Here is a tiny trained network, its code and every weight. The questions are about switching its units off for an input and a class, where a switched-off unit gives its printed mean instead of its output.

import numpy as np


def w(rows, s, z=0):
    codes = np.array(rows[::2]) - 128.0
    scale = np.full(codes.shape[1], s)
    scale[-1] = z or s
    return codes * scale


def f(y):
    return y / 2 * (1 + np.tanh(0.7978845608 * (y + 0.044715 * y**3)))


def log_softmax(a):
    a = a - a.max(-1, keepdims=True)
    return a - np.log(np.exp(a).sum(-1, keepdims=True))


def net(x, mask):
    res = np.array(x, float).reshape(1, 4) / 4 @ E
    y = f(res @ A[0][:, :-1].T + A[0][:, -1])
    res = res + np.where(mask, y, B[0][:, -1]) @ B[0][:, :-1]
    return log_softmax(res[-1] @ U[:, :-1].T + U[:, -1])


A, B = {}, {}
E = w([
[157,156,6,115,69,102,23],'x0',
[219,97,122,215,138,123,141],'x1',
[159,136,157,94,238,38,103],'x2',
[118,105,119,131,139,132,122],'x3',
],0.015)
A[0] = w([
[169,151,108,96,201,36,26,86],'n0',
[94,116,167,189,93,201,167,171],'n1',
[186,96,88,212,95,113,143,159],'n2',
[175,90,137,140,189,114,204,169],'n3',
[87,93,171,153,88,212,186,191],'n4',
[123,128,178,119,178,84,140,175],'n5',
[109,105,172,135,161,222,202,184],'n6',
[113,135,182,139,198,84,172,127],'n7',
[86,145,52,69,58,202,92,169],'n8',
[226,96,137,233,143,102,142,165],'n9',
[64,129,163,2,86,123,106,254],'n10',
[25,146,137,90,179,93,171,178],'n11',
],0.01,0.0078)
B[0] = w([
[121,150,103,33,141,176,170,232],'n0',
[141,188,73,107,141,194,116,208],'n1',
[208,175,94,134,115,133,60,208],'n2',
[169,126,174,125,179,132,143,186],'n3',
[114,164,64,86,117,142,142,221],'n4',
[140,88,194,133,139,141,150,179],'n5',
[131,133,125,69,124,192,142,211],'n6',
[150,86,181,168,151,109,134,183],'n7',
[67,139,91,186,148,80,153,253],'n8',
[218,129,88,149,188,138,140,221],'n9',
[7,127,154,123,111,77,163,227],'n10',
[96,120,192,106,50,95,104,189],'n11',
],0.012,0.018)
U = w([
[94,147,110,53,89,132,170,251],'0',
[191,182,97,96,152,170,106,187],'1',
[114,90,216,127,96,100,111,71],'2',
[196,85,155,207,157,115,160,40],'3',
[77,153,83,252,133,82,140,94],'4',
[182,164,79,234,54,123,17,42],'5',
],0.013,0.0027)

Each question gives the input, the list of numbers given to net, and the class t.
The units are the neurons (one row each of A and B). Each row of codes is followed by its name. A weight is (code - 128) times the scale printed after its matrix; where a second scale follows, it is the last column's (A, B and U).
mask holds one flag per neuron, in row order. A switched-off neuron (its flag False) gives its mean, the last column of its row in B, instead of its output. The means were averaged over made-up inputs and are rounded, as every weight is.
A unit's drop is (log p(t) with every unit on - log p(t) with that unit switched off) / (log p(t) with every unit on - log p(t) with every unit switched off).
The circuit of an input: a set's keep is (log p(t) with only the set's units on - log p(t) with every unit switched off) / (log p(t) with every unit on - log p(t) with every unit switched off). Starting from all 12 units, units are removed one at a time, each time the one whose removal leaves the highest keep (on an exact tie, the one counted first), for as long as the keep stays at least 0.8.
circuit, biggest first: the units of the circuit, biggest drop first
k most important neurons: the k neurons with the biggest drops, biggest first
drop of u: that unit's drop, to one decimal
input [7,-1,-5,-2], class 4: circuit, biggest first => n8
input [7,1,0,-8], class 5: circuit, biggest first => n6, n4
input [-1,2,1,-8], class 3: circuit, biggest first => n0, n4
input [-5,-5,1,-4], class 2: circuit, biggest first => n0, n11
input [-8,5,0,-5], class 1: 2 most important neurons => n6, n1
input [4,2,-5,1], class 5: 2 most important neurons => n10, n2
input [1,-2,-8,-1], class 4: 2 most important neurons => n8, n0
input [-7,1,6,6], class 3: 3 most important neurons => n10, n3, n7
input [7,3,0,5], class 5: 2 most important neurons => n6, n2
input [1,-2,-2,7], class 4: 2 most important neurons => n0, n6
input [3,4,0,-4], class 5: 2 most important neurons => n6, n0
input [1,1,-8,6], class 5: 3 most important neurons => n0, n10, n8
input [1,3,-7,-3], class 5: drop of n0 => 0.7
input [-4,4,8,1], class 3: drop of n3 => 0.0
input [2,4,-8,4], class 5: circuit, biggest first => n0
input [2,3,-1,6], class 5: drop of n0 => 0.2
input [3,-3,7,6], class 0: drop of n0 => 2.0
